Here is a tiny trained network, its code and every weight. The questions are about switching its units off for an input and a class, where a switched-off unit gives its printed mean instead of its output.

import numpy as np


def w(rows, s, z=0):
    codes = np.array(rows[::2]) - 128.0
    scale = np.full(codes.shape[1], s)
    scale[-1] = z or s
    return codes * scale


def norm(h):
    return h / np.sqrt((h * h).mean(-1, keepdims=True) + 1e-5)


def f(y):
    return y / 2 * (1 + np.tanh(0.7978845608 * (y + 0.044715 * y**3)))


def log_softmax(a):
    a = a - a.max(-1, keepdims=True)
    return a - np.log(np.exp(a).sum(-1, keepdims=True))


def net(x, mask):
    res = np.array(x, float).reshape(1, 5) / 4 @ E
    u = 0
    for l in range(4):
        y = f(norm(res) @ A[l][:, :-1].T + A[l][:, -1])
        res = res + np.where(mask[u : u + 7], y, B[l][:, -1]) @ B[l][:, :-1]
        u += 7
    return log_softmax(norm(res)[-1] @ U[:, :-1].T + U[:, -1])


A, B = {}, {}
E = w([
[150,131,119,200,177,199,152,14,154],'x0',
[76,67,90,87,104,66,208,39,92],'x1',
[126,137,208,132,140,136,124,113,76],'x2',
[248,108,178,73,83,68,53,56,190],'x3',
[166,115,78,243,113,106,77,108,50],'x4',
],0.012)
A[0] = w([
[138,128,92,169,117,75,75,133,55,14],'L0N0',
[141,133,4,121,117,92,123,152,196,12],'L0N1',
[131,135,212,121,135,123,141,119,59,40],'L0N2',
[109,116,113,107,100,65,150,93,78,19],'L0N3',
[122,135,220,133,134,103,120,114,59,47],'L0N4',
[156,135,127,114,115,78,98,105,124,33],'L0N5',
[129,119,121,88,97,83,108,186,82,1],'L0N6',
],0.022,0.013)
B[0] = w([
[222,183,121,185,60,172,219,158,76,253],'L0N0',
[27,98,128,116,63,254,13,82,160,203],'L0N1',
[44,111,107,109,67,208,48,98,168,200],'L0N2',
[163,101,42,55,195,118,155,110,117,229],'L0N3',
[58,98,90,123,62,205,41,110,191,224],'L0N4',
[149,80,185,122,93,90,109,103,83,188],'L0N5',
[72,161,166,216,195,81,133,50,204,207],'L0N6',
],0.022,0.0058)
A[1] = w([
[80,143,185,29,103,101,171,180,188,39],'L1N0',
[79,120,103,75,84,75,167,134,99,30],'L1N1',
[51,157,103,127,138,85,143,218,70,72],'L1N2',
[139,172,155,143,135,103,42,253,133,63],'L1N3',
[169,111,165,70,63,56,96,145,158,2],'L1N4',
[96,153,146,191,146,89,136,56,163,52],'L1N5',
[57,98,116,147,113,143,151,182,89,73],'L1N6',
],0.034,0.0044)
B[1] = w([
[153,111,81,254,26,164,171,127,72,255],'L1N0',
[167,137,62,51,204,197,167,122,163,184],'L1N1',
[115,197,210,152,208,51,60,145,98,193],'L1N2',
[126,97,27,19,185,151,201,48,165,213],'L1N3',
[128,207,197,113,188,73,30,180,88,223],'L1N4',
[75,171,129,153,160,98,173,134,173,216],'L1N5',
[191,121,194,86,66,80,15,117,137,221],'L1N6',
],0.019,0.014)
A[2] = w([
[101,58,146,104,109,116,180,202,122,5],'L2N0',
[111,49,171,101,118,100,200,184,123,8],'L2N1',
[101,28,162,95,120,82,175,252,161,71],'L2N2',
[95,77,178,118,143,108,159,209,109,11],'L2N3',
[101,39,136,115,122,88,162,237,117,68],'L2N4',
[100,19,191,129,131,124,153,213,137,3],'L2N5',
[100,8,172,71,131,97,182,224,147,47],'L2N6',
],0.036,0.0036)
B[2] = w([
[73,60,54,97,117,126,158,6,200,8],'L2N0',
[151,64,51,180,65,93,157,82,180,34],'L2N1',
[167,174,141,74,110,61,107,157,176,95],'L2N2',
[122,137,91,89,17,159,97,121,185,77],'L2N3',
[146,46,116,140,127,18,168,60,197,66],'L2N4',
[87,130,177,155,237,165,9,53,159,28],'L2N5',
[104,169,91,132,54,170,156,124,94,132],'L2N6',
],0.023,0.00016)
A[3] = w([
[79,27,141,116,127,102,162,209,132,75],'L3N0',
[107,2,162,112,100,63,169,232,150,63],'L3N1',
[124,7,132,141,135,91,168,224,126,61],'L3N2',
[112,34,165,101,139,73,152,191,145,59],'L3N3',
[147,19,182,101,126,140,157,182,114,2],'L3N4',
[81,30,153,122,140,122,166,191,120,54],'L3N5',
[90,9,158,88,136,104,161,204,132,46],'L3N6',
],0.032,0.0039)
B[3] = w([
[75,179,71,109,176,90,140,1,162,46],'L3N0',
[98,93,117,143,145,123,68,135,121,82],'L3N1',
[86,167,138,108,149,155,164,52,115,61],'L3N2',
[101,165,71,118,95,154,70,26,99,36],'L3N3',
[167,212,37,143,140,168,83,26,113,6],'L3N4',
[132,177,66,109,131,100,134,10,201,29],'L3N5',
[197,171,84,163,68,105,138,49,143,66],'L3N6',
],0.032,0.00024)
U = w([
[64,113,122,104,61,205,29,94,166,112],'0',
[171,171,220,89,164,34,58,159,81,153],'1',
[197,138,92,201,47,138,213,168,46,138],'2',
[138,97,49,4,201,130,199,99,147,129],'3',
[64,163,164,181,163,76,178,107,199,119],'4',
[97,98,160,102,123,144,141,175,126,206],'5',
[116,10,224,75,133,107,208,210,117,2],'6',
],0.014,0.0087)

Each question gives the input, the list of numbers given to net, and the class t.
The units are the neurons (one row each of A and B). Each row of codes is followed by its name. A weight is (code - 128) times the scale printed after its matrix; where a second scale follows, it is the last column's (A, B and U).
mask holds one flag per neuron, layer by layer. A switched-off neuron (its flag False) gives its mean, the last column of its row in B, instead of its output. The means were averaged over made-up inputs and are rounded, as every weight is.
A unit's drop is (log p(t) with every unit on - log p(t) with that unit switched off) / (log p(t) with every unit on - log p(t) with every unit switched off).
The circuit of an input: a set's keep is (log p(t) with only the set's units on - log p(t) with every unit switched off) / (log p(t) with every unit on - log p(t) with every unit switched off). Starting from the 12 units with the biggest drops (on a tie, the unit counted first), units are removed one at a time, each time the one whose removal leaves the highest keep (on an exact tie, the one counted first), for as long as the keep stays at least 0.8.
units of the circuit, in order: the units of the circuit, biggest drop first
top k neurons: the k neurons with the biggest drops, biggest first
k most important neurons of layer l: the k neurons of layer l with the biggest drops, biggest first
input [8,5,3,7,6], class 4: top 4 neurons -> L1N5, L1N6, L1N0, L1N2
input [-5,0,-6,-6,-7], class 2: top 3 neurons -> L1N0, L1N4, L0N4
input [1,-7,6,6,-7], class 2: units of the circuit, in order -> L1N0, L0N1
input [1,-1,-7,7,-8], class 2: units of the circuit, in order -> L1N0
input [7,0,4,7,-4], class 1: top 2 neurons -> L0N6, L1N4
input [4,5,-6,7,0], class 1: top 3 neurons -> L0N5, L1N4, L0N4
input [-8,5,7,4,-4], class 4: top 2 neurons -> L0N6, L1N5
input [7,6,2,-5,-2], class 4: top 4 neurons -> L1N5, L0N3, L1N3, L0N5
input [3,6,-1,5,-4], class 3: 2 most important neurons of layer 1 -> L1N1, L1N6
input [1,-7,6,-8,0], class 1: top 2 neurons -> L1N2, L1N6
input [5,6,-2,0,-5], class 3: top 2 neurons -> L1N1, L0N6
input [5,-8,3,2,7], class 3: top 2 neurons -> L1N3, L1N0
input [-2,-7,0,-4,-6], class 3: top 2 neurons -> L1N3, L0N3
input [0,-1,-7,8,-8], class 1: units of the circuit, in order -> L1N4
input [-7,0,1,5,-6], class 4: top 3 neurons -> L0N6, L1N5, L1N4
input [7,-5,-2,6,5], class 4: 4 most important neurons of layer 1 -> L1N5, L1N0, L1N6, L1N4
input [8,-2,6,3,-3], class 4: 3 most important neurons of layer 1 -> L1N5, L1N6, L1N3
input [-8,-2,-4,-7,0], class 4: 2 most important neurons of layer 0 -> L0N6, L0N0
input [-7,-5,8,-2,4], class 0: 2 most important neurons of layer 0 -> L0N4, L0N2
input [4,2,0,3,3], class 4: units of the circuit, in order -> L1N5
input [3,1,4,4,-5], class 2: 3 most important neurons of layer 0 -> L0N1, L0N6, L0N5
input [8,-6,6,-3,-1], class 4: 2 most important neurons of layer 0 -> L0N0, L0N1
